Below are the code and all the weights of a small trained network. Each question names an input and a target symbol and asks about switching units off, where a switched-off unit gives its printed mean instead of its output.

import numpy as np


def w(rows, s, z=0):
    codes = np.array(rows[::2]) - 128.0
    scale = np.full(codes.shape[1], s)
    scale[-1] = z or s
    return codes * scale


def f(y):
    return y / 2 * (1 + np.tanh(0.7978845608 * (y + 0.044715 * y**3)))


def softmax(a):
    e = np.exp(a - a.max(-1, keepdims=True))
    return e / e.sum(-1, keepdims=True)


def log_softmax(a):
    a = a - a.max(-1, keepdims=True)
    return a - np.log(np.exp(a).sum(-1, keepdims=True))


def net(x, mask):
    ids = ['ΔΘΞΠαεηλμ'.index(c) for c in x.split()]
    T = len(ids)
    res = E[ids] + P[:T]
    r = res
    for j in range(3):
        rows = slice(3 * j, 3 * j + 3)
        q, k, v = (r @ M[0][rows].T for M in (Q, K, V))
        z = softmax(np.where(np.tri(T) > 0, q @ k.T / 3**0.5, -1e9)) @ v
        o = O[0][rows]
        res = res + np.where(mask[j], z, o[:, -1]) @ o[:, :-1]
    y = f(res @ A[0][:, :-1].T + A[0][:, -1])
    res = res + np.where(mask[3:11], y, B[0][:, -1]) @ B[0][:, :-1]
    return log_softmax(res[-1] @ U[:, :-1].T + U[:, -1])


Q, K, V, O, A, B = {}, {}, {}, {}, {}, {}
E = w([
[80,184,174],'Δ',
[75,104,5],'Θ',
[103,142,172],'Ξ',
[123,59,101],'Π',
[119,84,172],'α',
[129,161,176],'ε',
[148,207,181],'η',
[113,220,127],'λ',
[230,112,116],'μ',
],0.02)
P = w([
[92,67,254],'0',
[103,64,242],'1',
[124,77,215],'2',
[145,91,188],'3',
[162,101,157],'4',
[196,116,115],'5',
[211,114,98],'6',
],0.0084)
Q[0] = w([
[91,86,75],'h1',
[152,106,145],'h1',
[131,110,143],'h1',
[7,180,58],'h2',
[59,75,68],'h2',
[139,172,109],'h2',
[189,63,87],'h3',
[117,78,101],'h3',
[72,148,83],'h3',
],0.016)
K[0] = w([
[68,115,125],'h1',
[126,78,118],'h1',
[126,111,145],'h1',
[7,186,194],'h2',
[121,112,210],'h2',
[122,178,127],'h2',
[192,104,229],'h3',
[186,169,177],'h3',
[166,200,124],'h3',
],0.015)
V[0] = w([
[151,111,147],'h1',
[5,131,144],'h1',
[127,72,188],'h1',
[227,157,166],'h2',
[247,138,97],'h2',
[110,149,116],'h2',
[81,190,83],'h3',
[101,99,151],'h3',
[79,138,175],'h3',
],0.012)
O[0] = w([
[127,75,118,177],'h1',
[215,213,121,88],'h1',
[209,56,84,239],'h1',
[159,84,254,255],'h2',
[73,17,221,165],'h2',
[132,155,122,101],'h2',
[93,104,87,57],'h3',
[154,151,115,178],'h3',
[110,202,11,222],'h3',
],0.0073,0.0051)
A[0] = w([
[87,190,51,196],'n1',
[2,193,159,55],'n2',
[61,218,189,121],'n3',
[102,73,196,234],'n4',
[224,89,134,102],'n5',
[179,189,190,1],'n6',
[176,82,51,91],'n7',
[59,197,204,99],'n8',
],0.011,0.0075)
B[0] = w([
[162,59,129,206],'n1',
[36,149,118,138],'n2',
[87,83,178,166],'n3',
[163,126,87,249],'n4',
[33,189,135,182],'n5',
[144,126,254,141],'n6',
[53,126,132,141],'n7',
[73,92,142,152],'n8',
],0.011,0.017)
U = w([
[226,156,94,176],'Δ',
[114,131,111,94],'Θ',
[185,197,133,173],'Ξ',
[137,159,199,2],'Π',
[191,120,20,223],'α',
[170,65,120,142],'ε',
[104,186,90,224],'η',
[9,134,163,16],'λ',
[15,99,47,56],'μ',
],0.013,0.0092)

Each question gives the input, a string of symbols that net reads in full, and the target symbol t.
The units are the heads (3 rows each of Q, K, V and O) and the neurons (one row each of A and B). Each row of codes is followed by its name. A weight is (code - 128) times the scale printed after its matrix; where a second scale follows, it is the last column's (O, A, B and U).
mask holds one flag per unit, heads first, then neurons. A switched-off unit (its flag False) gives its mean, the last column of its rows in O or B, instead of its output. The means were averaged over made-up inputs and are rounded, as every weight is.
A unit's drop is (log p(t) with every unit on - log p(t) with that unit switched off) / (log p(t) with every unit on - log p(t) with every unit switched off).
The circuit of an input: a set's keep is (log p(t) with only the set's units on - log p(t) with every unit switched off) / (log p(t) with every unit on - log p(t) with every unit switched off). Starting from all 11 units, units are removed one at a time, each time the one whose removal leaves the highest keep (on an exact tie, the one counted first), for as long as the keep stays at least 0.8.
circuit, biggest first: the units of the circuit, biggest drop first
unit that matters most: the unit with the biggest drop
k most important neurons: the k neurons with the biggest drops, biggest first
which heads matter: for each layer, one digit per head in row order, 1 if its drop is at least 0.15 and else 0, layers parted by /
input ε Θ Π, target α: which heads matter	111
input Π λ λ λ μ Δ, target μ: unit that matters most	h1
input Π Δ λ Π ε, target Ξ: 2 most important neurons	(n1 n4)
input ε ε Π Δ, target Π: which heads matter	101
input α μ λ, target μ: circuit, biggest first	(h1 h3)
input α ε η, target Π: which heads matter	000
input Π λ λ, target λ: which heads matter	100
input λ ε Θ η Θ μ ε, target ε: which heads matter	010
input μ λ μ ε λ Θ ε, target α: 2 most important neurons	(n5 n3)
input λ μ η λ λ λ Δ, target λ: circuit, biggest first	(h1 n3)
input Π Π Ξ Δ, target Ξ: circuit, biggest first	(h1 h2 n6)
input μ λ λ η, target ε: circuit, biggest first	(h2 n4)
input λ λ Ξ η Θ, target α: 3 most important neurons	(n5 n1 n3)
input Π ε Ξ ε μ ε, target ε: which heads matter	110
input λ Θ μ α Δ μ Δ, target μ: which heads matter	100
input ε Δ Δ μ η, target ε: which heads matter	110
input Δ α α, target η: circuit, biggest first	(h1 n5 h2 n1)
input λ Θ Ξ λ ε, target α: which heads matter	010
input ε Π λ, target Π: unit that matters most	n4
input λ α Ξ, target Δ: circuit, biggest first	(h1 h2)
input λ λ Δ η, target Π: circuit, biggest first	(n6 h1)
input ε Δ λ, target Δ: 3 most important neurons	(n5 n1 n7)
input Δ Δ λ, target Δ: 2 most important neurons	(n1 n5)
input Ξ ε Π, target μ: 3 most important neurons	(n7 n4 n5)
